Here is a tiny trained network, its code and every weight. The questions are about switching its units off for an input and a class, where a switched-off unit gives its printed mean instead of its output.

import numpy as np


def w(rows, s, z=0):
    codes = np.array(rows[::2]) - 128.0
    scale = np.full(codes.shape[1], s)
    scale[-1] = z or s
    return codes * scale


def norm(h):
    return h / np.sqrt((h * h).mean(-1, keepdims=True) + 1e-5)


def f(y):
    return y / 2 * (1 + np.tanh(0.7978845608 * (y + 0.044715 * y**3)))


def log_softmax(a):
    a = a - a.max(-1, keepdims=True)
    return a - np.log(np.exp(a).sum(-1, keepdims=True))


def net(x, mask):
    res = np.array(x, float).reshape(1, 6) / 4 @ E
    u = 0
    for l in range(2):
        y = f(norm(res) @ A[l][:, :-1].T + A[l][:, -1])
        res = res + np.where(mask[u : u + 5], y, B[l][:, -1]) @ B[l][:, :-1]
        u += 5
    return log_softmax(norm(res)[-1] @ U[:, :-1].T + U[:, -1])


A, B = {}, {}
E = w([
[254,107,97],'x0',
[168,149,113],'x1',
[102,247,75],'x2',
[107,95,253],'x3',
[58,154,168],'x4',
[87,87,8],'x5',
],0.0033)
A[0] = w([
[8,127,157,2],'0.n0',
[128,6,171,114],'0.n1',
[34,111,45,212],'0.n2',
[119,212,227,215],'0.n3',
[255,214,111,48],'0.n4',
],0.0085,0.00089)
B[0] = w([
[150,180,41,217],'0.n0',
[142,32,215,222],'0.n1',
[47,161,190,238],'0.n2',
[175,215,182,253],'0.n3',
[252,192,69,232],'0.n4',
],0.011,0.0034)
A[1] = w([
[114,113,20,253],'1.n0',
[138,145,128,86],'1.n1',
[89,132,95,102],'1.n2',
[154,131,10,116],'1.n3',
[178,59,94,123],'1.n4',
],0.011,0.0012)
B[1] = w([
[103,6,45,217],'1.n0',
[130,138,102,146],'1.n1',
[96,142,140,149],'1.n2',
[194,67,61,253],'1.n3',
[34,148,145,194],'1.n4',
],0.011,0.0021)
U = w([
[164,75,40,51],'0',
[139,249,155,252],'1',
[12,128,108,133],'2',
[168,145,103,17],'3',
[136,56,228,183],'4',
],0.011,0.0031)

Each question gives the input, the list of numbers given to net, and the class t.
The units are the neurons (one row each of A and B). Each row of codes is followed by its name. A weight is (code - 128) times the scale printed after its matrix; where a second scale follows, it is the last column's (A, B and U).
mask holds one flag per neuron, layer by layer. A switched-off neuron (its flag False) gives its mean, the last column of its row in B, instead of its output. The means were averaged over made-up inputs and are rounded, as every weight is.
A unit's drop is (log p(t) with every unit on - log p(t) with that unit switched off) / (log p(t) with every unit on - log p(t) with every unit switched off).
The circuit of an input: a set's keep is (log p(t) with only the set's units on - log p(t) with every unit switched off) / (log p(t) with every unit on - log p(t) with every unit switched off). Starting from all 10 units, units are removed one at a time, each time the one whose removal leaves the highest keep (on an exact tie, the one counted first), for as long as the keep stays at least 0.8.
units of the circuit, in order: the units of the circuit, biggest drop first
top k neurons: the k neurons with the biggest drops, biggest first
top k neurons in layer l: the k neurons of layer l with the biggest drops, biggest first
drop when u is switched off: that unit's drop, to one decimal
input [0,-1,-4,-6,0,6], class 2: units of the circuit, in order : 0.n2
input [-8,4,5,-7,-3,1], class 2: top 3 neurons in layer 0 : 0.n2, 0.n3, 0.n4
input [3,6,-4,-4,-1,5], class 2: top 4 neurons : 0.n3, 1.n4, 1.n0, 0.n0
input [8,0,8,-3,3,3], class 0: top 2 neurons : 0.n3, 1.n0
input [-1,8,-7,-2,-4,7], class 4: units of the circuit, in order : 0.n0, 0.n4
input [-4,3,3,-5,2,4], class 2: units of the circuit, in order : 0.n2, 0.n3
input [3,-1,6,5,-2,8], class 2: top 3 neurons : 0.n2, 0.n3, 0.n1
input [5,3,-8,-8,5,5], class 2: units of the circuit, in order : 1.n4, 0.n4
input [-8,5,5,-3,-5,4], class 2: units of the circuit, in order : 0.n2, 0.n3
input [8,8,-7,0,5,5], class 4: top 3 neurons : 0.n1, 0.n0, 1.n4
input [-7,8,7,-4,-4,5], class 2: top 2 neurons in layer 0 : 0.n2, 0.n3
input [6,-4,3,1,2,0], class 0: top 3 neurons : 1.n3, 0.n3, 0.n2
input [6,6,-4,2,8,7], class 4: top 2 neurons in layer 0 : 0.n1, 0.n0
input [-5,7,6,3,-7,6], class 2: top 2 neurons : 0.n2, 0.n3
input [7,2,-2,8,-1,8], class 4: units of the circuit, in order : 0.n1
input [4,-7,-5,-2,0,6], class 4: top 2 neurons : 0.n1, 0.n0
input [0,1,-3,-1,-4,6], class 2: top 2 neurons : 0.n3, 1.n3
input [2,1,-7,-3,7,5], class 4: drop when 0.n1 is switched off : 0.2
input [7,-2,-4,-2,6,0], class 4: drop when 1.n4 is switched off : 0.1
input [0,-8,-5,-6,-8,6], class 4: drop when 0.n3 is switched off : -0.3
